Below are the code and all the weights of a small trained network. Each question names an input and a target symbol and asks about switching units off, where a switched-off unit gives its printed mean instead of its output.

import numpy as np


def w(rows, s, z=0):
    codes = np.array(rows[::2]) - 128.0
    scale = np.full(codes.shape[1], s)
    scale[-1] = z or s
    return codes * scale


def norm(h):
    return h / np.sqrt((h * h).mean(-1, keepdims=True) + 1e-5)


def f(y):
    return y / 2 * (1 + np.tanh(0.7978845608 * (y + 0.044715 * y**3)))


def softmax(a):
    e = np.exp(a - a.max(-1, keepdims=True))
    return e / e.sum(-1, keepdims=True)


def log_softmax(a):
    a = a - a.max(-1, keepdims=True)
    return a - np.log(np.exp(a).sum(-1, keepdims=True))


def net(x, mask):
    ids = ['βγδμπστψ'.index(c) for c in x.split()]
    T = len(ids)
    res = E[ids] + P[:T]
    r = norm(res)
    for j in range(2):
        rows = slice(4 * j, 4 * j + 4)
        q, k, v = (r @ M[0][rows].T for M in (Q, K, V))
        z = softmax(np.where(np.tri(T) > 0, q @ k.T / 4**0.5, -1e9)) @ v
        o = O[0][rows]
        res = res + np.where(mask[j], z, o[:, -1]) @ o[:, :-1]
    y = f(norm(res) @ A[0][:, :-1].T + A[0][:, -1])
    res = res + np.where(mask[2:6], y, B[0][:, -1]) @ B[0][:, :-1]
    return log_softmax(norm(res)[-1] @ U[:, :-1].T + U[:, -1])


Q, K, V, O, A, B = {}, {}, {}, {}, {}, {}
E = w([
[100,74,190,192,171,219],'β',
[72,133,174,25,84,89],'γ',
[16,113,142,201,131,80],'δ',
[109,107,49,149,118,89],'μ',
[127,96,89,55,124,107],'π',
[29,189,72,107,213,250],'σ',
[133,36,117,170,174,222],'τ',
[107,77,73,168,134,145],'ψ',
],0.016)
P = w([
[133,163,134,162,15,161],'0',
[81,75,148,148,99,157],'1',
[114,68,150,125,146,151],'2',
[142,65,150,118,175,143],'3',
[160,70,162,110,191,132],'4',
[165,84,156,123,188,120],'5',
[176,83,155,111,205,107],'6',
[184,93,161,113,211,97],'7',
[183,99,156,108,211,86],'8',
[178,102,157,100,218,70],'9',
[172,114,153,108,228,47],'10',
[179,116,147,120,231,39],'11',
[148,113,162,61,225,40],'12',
[135,120,161,47,246,3],'13',
],0.0082)
Q[0] = w([
[222,71,165,157,85,136],'H1',
[125,157,123,75,191,161],'H1',
[167,114,126,154,63,137],'H1',
[121,160,165,95,179,81],'H1',
[161,67,145,113,138,156],'H2',
[153,246,172,59,143,170],'H2',
[134,165,124,186,63,178],'H2',
[147,176,9,108,99,184],'H2',
],0.011)
K[0] = w([
[100,13,148,98,77,205],'H1',
[192,123,119,186,142,139],'H1',
[140,126,104,86,70,114],'H1',
[116,136,120,66,201,103],'H1',
[112,104,169,102,215,194],'H2',
[155,66,183,51,45,67],'H2',
[157,51,211,168,60,94],'H2',
[254,42,115,134,84,48],'H2',
],0.0092)
V[0] = w([
[104,86,128,186,75,115],'H1',
[71,177,225,173,223,66],'H1',
[176,146,90,104,219,153],'H1',
[159,133,127,163,220,206],'H1',
[61,156,81,165,177,249],'H2',
[162,108,176,171,105,208],'H2',
[39,201,161,69,145,204],'H2',
[113,141,1,157,223,156],'H2',
],0.0085)
O[0] = w([
[245,118,119,151,106,129,161],'H1',
[154,139,127,99,179,102,183],'H1',
[79,85,111,159,123,110,111],'H1',
[86,123,46,193,136,83,151],'H1',
[137,175,122,68,122,185,249],'H2',
[146,179,179,76,86,29,140],'H2',
[82,192,112,139,170,121,206],'H2',
[105,104,143,45,92,166,196],'H2',
],0.011,0.012)
A[0] = w([
[194,168,178,148,157,71,2],'N1',
[145,162,89,66,80,60,171],'N2',
[147,10,63,134,47,98,86],'N3',
[143,112,181,105,38,88,126],'N4',
],0.011,0.0032)
B[0] = w([
[92,62,70,107,120,85,235],'N1',
[151,108,155,141,152,255,254],'N2',
[95,64,122,92,213,40,194],'N3',
[179,150,163,114,175,208,156],'N4',
],0.014,0.0031)
U = w([
[254,132,196,99,205,200,184],'β',
[48,50,85,49,167,51,187],'γ',
[103,131,102,99,89,138,70],'δ',
[113,79,121,126,68,153,47],'μ',
[139,136,111,102,115,121,2],'π',
[129,115,119,113,92,128,27],'σ',
[83,122,103,103,7,142,207],'τ',
[133,148,132,118,125,124,54],'ψ',
],0.008,0.0038)

Each question gives the input, a string of symbols that net reads in full, and the target symbol t.
The units are the heads (4 rows each of Q, K, V and O) and the neurons (one row each of A and B). Each row of codes is followed by its name. A weight is (code - 128) times the scale printed after its matrix; where a second scale follows, it is the last column's (O, A, B and U).
mask holds one flag per unit, heads first, then neurons. A switched-off unit (its flag False) gives its mean, the last column of its rows in O or B, instead of its output. The means were averaged over made-up inputs and are rounded, as every weight is.
A unit's drop is (log p(t) with every unit on - log p(t) with that unit switched off) / (log p(t) with every unit on - log p(t) with every unit switched off).
The circuit of an input: a set's keep is (log p(t) with only the set's units on - log p(t) with every unit switched off) / (log p(t) with every unit on - log p(t) with every unit switched off). Starting from all 6 units, units are removed one at a time, each time the one whose removal leaves the highest keep (on an exact tie, the one counted first), for as long as the keep stays at least 0.8.
circuit, biggest first: the units of the circuit, biggest drop first
most important unit: the unit with the biggest drop
k most important neurons: the k neurons with the biggest drops, biggest first
heads that matter: for each layer, one digit per head in row order, 1 if its drop is at least 0.15 and else 0, layers parted by /
drop of u: that unit's drop, to one decimal
input τ β β, target γ: heads that matter	11
input β γ τ δ τ, target γ: 3 most important neurons	N3, N2, N4
input μ τ τ δ, target β: most important unit	N4
input γ τ μ δ τ τ δ σ δ δ δ δ, target β: circuit, biggest first	H1, H2, N1
input π β ψ π τ τ β, target γ: circuit, biggest first	H2, N2, H1
input τ β π, target β: heads that matter	01
input δ δ δ π, target β: heads that matter	10
input δ μ δ μ π γ, target β: circuit, biggest first	H1, N4, H2
input τ β γ, target β: circuit, biggest first	N2, H2
input τ σ μ, target τ: heads that matter	11
input β β ψ, target β: circuit, biggest first	H2, N2
input γ δ π β δ μ, target β: 3 most important neurons	N1, N4, N2
input τ γ δ τ π β τ τ, target γ: drop of N3	0.1
input π σ τ μ, target τ: circuit, biggest first	H1
input δ τ ψ, target β: drop of H2	0.5
input γ τ μ, target β: drop of H1	0.2
